Here is a tiny trained network, its code and every weight. The questions are about switching its units off for an input and a target symbol, where a switched-off unit gives its printed mean instead of its output.

import numpy as np


def w(rows, s, z=0):
    codes = np.array(rows[::2]) - 128.0
    scale = np.full(codes.shape[1], s)
    scale[-1] = z or s
    return codes * scale


def norm(h):
    return h / np.sqrt((h * h).mean(-1, keepdims=True) + 1e-5)


def f(y):
    return y / 2 * (1 + np.tanh(0.7978845608 * (y + 0.044715 * y**3)))


def softmax(a):
    e = np.exp(a - a.max(-1, keepdims=True))
    return e / e.sum(-1, keepdims=True)


def log_softmax(a):
    a = a - a.max(-1, keepdims=True)
    return a - np.log(np.exp(a).sum(-1, keepdims=True))


def net(x, mask):
    ids = ['βγδεζηθλπστψω'.index(c) for c in x.split()]
    T = len(ids)
    res = E[ids] + P[:T]
    q, k, v = (norm(res) @ M[0].T for M in (Q, K, V))
    z = softmax(np.where(np.tri(T) > 0, q @ k.T / 2**0.5, -1e9)) @ v
    res = res + np.where(mask[0], z, O[0][:, -1]) @ O[0][:, :-1]
    y = f(norm(res) @ A[0][:, :-1].T + A[0][:, -1])
    res = res + np.where(mask[1:17], y, B[0][:, -1]) @ B[0][:, :-1]
    return log_softmax(norm(res)[-1] @ U[:, :-1].T + U[:, -1])


Q, K, V, O, A, B = {}, {}, {}, {}, {}, {}
E = w([
[158,127,186,46,194],'β',
[167,130,48,211,162],'γ',
[151,147,111,105,89],'δ',
[109,162,115,160,117],'ε',
[115,120,95,113,126],'ζ',
[208,5,120,99,208],'η',
[126,168,102,149,127],'θ',
[124,85,156,105,101],'λ',
[122,129,142,93,145],'π',
[124,87,160,105,106],'σ',
[120,137,117,210,66],'τ',
[107,162,122,141,125],'ψ',
[95,131,140,141,106],'ω',
],0.02)
P = w([
[160,124,109,176,172],'0',
[2,119,79,133,50],'1',
[116,118,181,196,145],'2',
[5,100,87,137,58],'3',
[135,121,194,186,130],'4',
[14,95,64,110,61],'5',
[152,132,201,174,129],'6',
[22,104,52,91,51],'7',
[157,138,202,169,131],'8',
[33,102,38,70,75],'9',
[156,140,205,170,130],'10',
[26,99,46,86,67],'11',
[144,138,218,175,137],'12',
[43,96,11,29,13],'13',
],0.0076)
Q[0] = w([
[133,157,14,1,106],'h1',
[86,92,75,145,37],'h1',
],0.0053)
K[0] = w([
[171,160,200,165,103],'h1',
[150,1,14,168,117],'h1',
],0.0077)
V[0] = w([
[55,72,12,100,123],'h1',
[241,67,125,252,164],'h1',
],0.005)
O[0] = w([
[253,201,76,32,125,254],'h1',
[107,180,174,121,113,157],'h1',
],0.012,0.0031)
A[0] = w([
[176,148,106,167,151,153],'n1',
[70,166,171,46,57,234],'n2',
[145,82,49,114,47,150],'n3',
[120,66,32,90,149,134],'n4',
[164,135,104,19,87,6],'n5',
[39,201,34,153,83,155],'n6',
[123,105,55,165,248,110],'n7',
[88,101,175,234,149,223],'n8',
[183,71,90,154,188,146],'n9',
[119,82,51,194,71,196],'n10',
[2,90,76,61,124,255],'n11',
[226,192,217,112,142,90],'n12',
[100,77,208,57,159,134],'n13',
[97,132,65,174,46,245],'n14',
[167,123,71,106,86,105],'n15',
[253,111,146,119,98,113],'n16',
],0.0094,0.0026)
B[0] = w([
[109,114,137,121,173,166],'n1',
[185,68,99,152,118,240],'n2',
[96,109,119,118,102,222],'n3',
[161,165,122,97,63,188],'n4',
[125,165,85,149,176,217],'n5',
[143,40,95,124,86,254],'n6',
[121,97,140,152,101,157],'n7',
[115,198,144,116,185,144],'n8',
[101,155,140,162,80,158],'n9',
[115,141,148,76,44,186],'n10',
[130,92,121,131,2,234],'n11',
[96,158,159,168,121,192],'n12',
[114,113,73,124,80,174],'n13',
[158,94,137,66,107,229],'n14',
[59,112,128,109,166,199],'n15',
[108,175,155,128,162,199],'n16',
],0.01,0.0071)
U = w([
[176,121,189,67,126,60],'β',
[89,100,140,170,102,74],'γ',
[150,182,208,135,59,122],'δ',
[155,90,126,177,115,83],'ε',
[100,198,77,105,169,196],'ζ',
[117,67,117,149,178,121],'η',
[150,85,100,188,148,86],'θ',
[85,101,232,125,141,254],'λ',
[199,128,53,64,161,8],'π',
[213,93,195,172,150,225],'σ',
[46,113,139,76,129,59],'τ',
[186,168,124,240,98,152],'ψ',
[6,146,129,170,101,122],'ω',
],0.016,0.006)

Each question gives the input, a string of symbols that net reads in full, and the target symbol t.
The units are the heads (2 rows each of Q, K, V and O) and the neurons (one row each of A and B). Each row of codes is followed by its name. A weight is (code - 128) times the scale printed after its matrix; where a second scale follows, it is the last column's (O, A, B and U).
mask holds one flag per unit, heads first, then neurons. A switched-off unit (its flag False) gives its mean, the last column of its rows in O or B, instead of its output. The means were averaged over made-up inputs and are rounded, as every weight is.
A unit's drop is (log p(t) with every unit on - log p(t) with that unit switched off) / (log p(t) with every unit on - log p(t) with every unit switched off).
The circuit of an input: a set's keep is (log p(t) with only the set's units on - log p(t) with every unit switched off) / (log p(t) with every unit on - log p(t) with every unit switched off). Starting from the 12 units with the biggest drops (on a tie, the unit counted first), units are removed one at a time, each time the one whose removal leaves the highest keep (on an exact tie, the one counted first), for as long as the keep stays at least 0.8.
units of the circuit, in order: the units of the circuit, biggest drop first
most important unit: the unit with the biggest drop
top k neurons: the k neurons with the biggest drops, biggest first
input ε δ ψ, target η: units of the circuit, in order -> (h1; n4; n11; n1)
input ω ω ψ ε π β ω, target λ: top neuron -> (n11)
input π δ ψ σ θ β θ, target λ: top 2 neurons -> (n2; n1)
input ζ ω ζ θ, target π: units of the circuit, in order -> (h1; n11)
input γ γ ψ, target ψ: units of the circuit, in order -> (n10; n15; n11)
input ε γ θ ω ψ, target ψ: units of the circuit, in order -> (n10; n11)
input η θ δ, target σ: top 4 neurons -> (n2; n13; n11; n10)
input θ ω ω σ λ ζ θ, target ζ: units of the circuit, in order -> (n11; n2)
input λ γ δ π ε β γ λ β ζ δ ζ ε, target ζ: units of the circuit, in order -> (h1; n11; n2)
input ε δ ζ β ζ ε, target π: units of the circuit, in order -> (h1; n12)
input τ β β, target λ: units of the circuit, in order -> (h1; n6)
input π ζ ζ λ γ π, target π: units of the circuit, in order -> (n5; n2)
input ζ θ ζ δ, target π: units of the circuit, in order -> (h1; n11)
input σ η θ γ ω γ ψ ζ β ζ ζ ζ π, target ω: units of the circuit, in order -> (h1; n14; n8)
input ε β ω ζ δ, target ζ: top 2 neurons -> (n11; n6)
input λ ζ γ σ π β δ τ ζ ω ζ σ, target π: units of the circuit, in order -> (h1; n5)
input ω σ γ ζ ψ τ η γ ω, target ψ: most important unit -> n12
input ζ θ ζ ψ π ω, target π: units of the circuit, in order -> (h1; n5)
input θ ψ π δ π δ π ω ζ β ψ, target λ: top 2 neurons -> (n2; n5)
input ζ ζ ζ ζ, target π: units of the circuit, in order -> (h1)
input λ η β δ π γ σ, target ψ: top 2 neurons -> (n14; n13)
input ε δ λ δ ε ψ β ω π, target ω: top 4 neurons -> (n13; n14; n8; n6)
input τ η η γ γ ζ ζ θ ω, target ζ: top 2 neurons -> (n11; n6)
input ζ γ γ ω θ ε λ, target ψ: top 2 neurons -> (n12; n14)
input ω γ λ, target ψ: top 4 neurons -> (n14; n13; n12; n6)
input ζ σ δ ω λ ζ σ δ β ζ ε δ δ, target ζ: top 2 neurons -> (n11; n5)
input δ γ δ ζ ζ β ζ δ, target π: top neuron -> (n5)
input θ ω ψ, target η: top 2 neurons -> (n4; n11)
input β τ δ ω ζ θ ε δ η γ γ γ δ, target ψ: top 4 neurons -> (n12; n2; n10; n14)
input η ψ ψ, target σ: top 2 neurons -> (n15; n3)
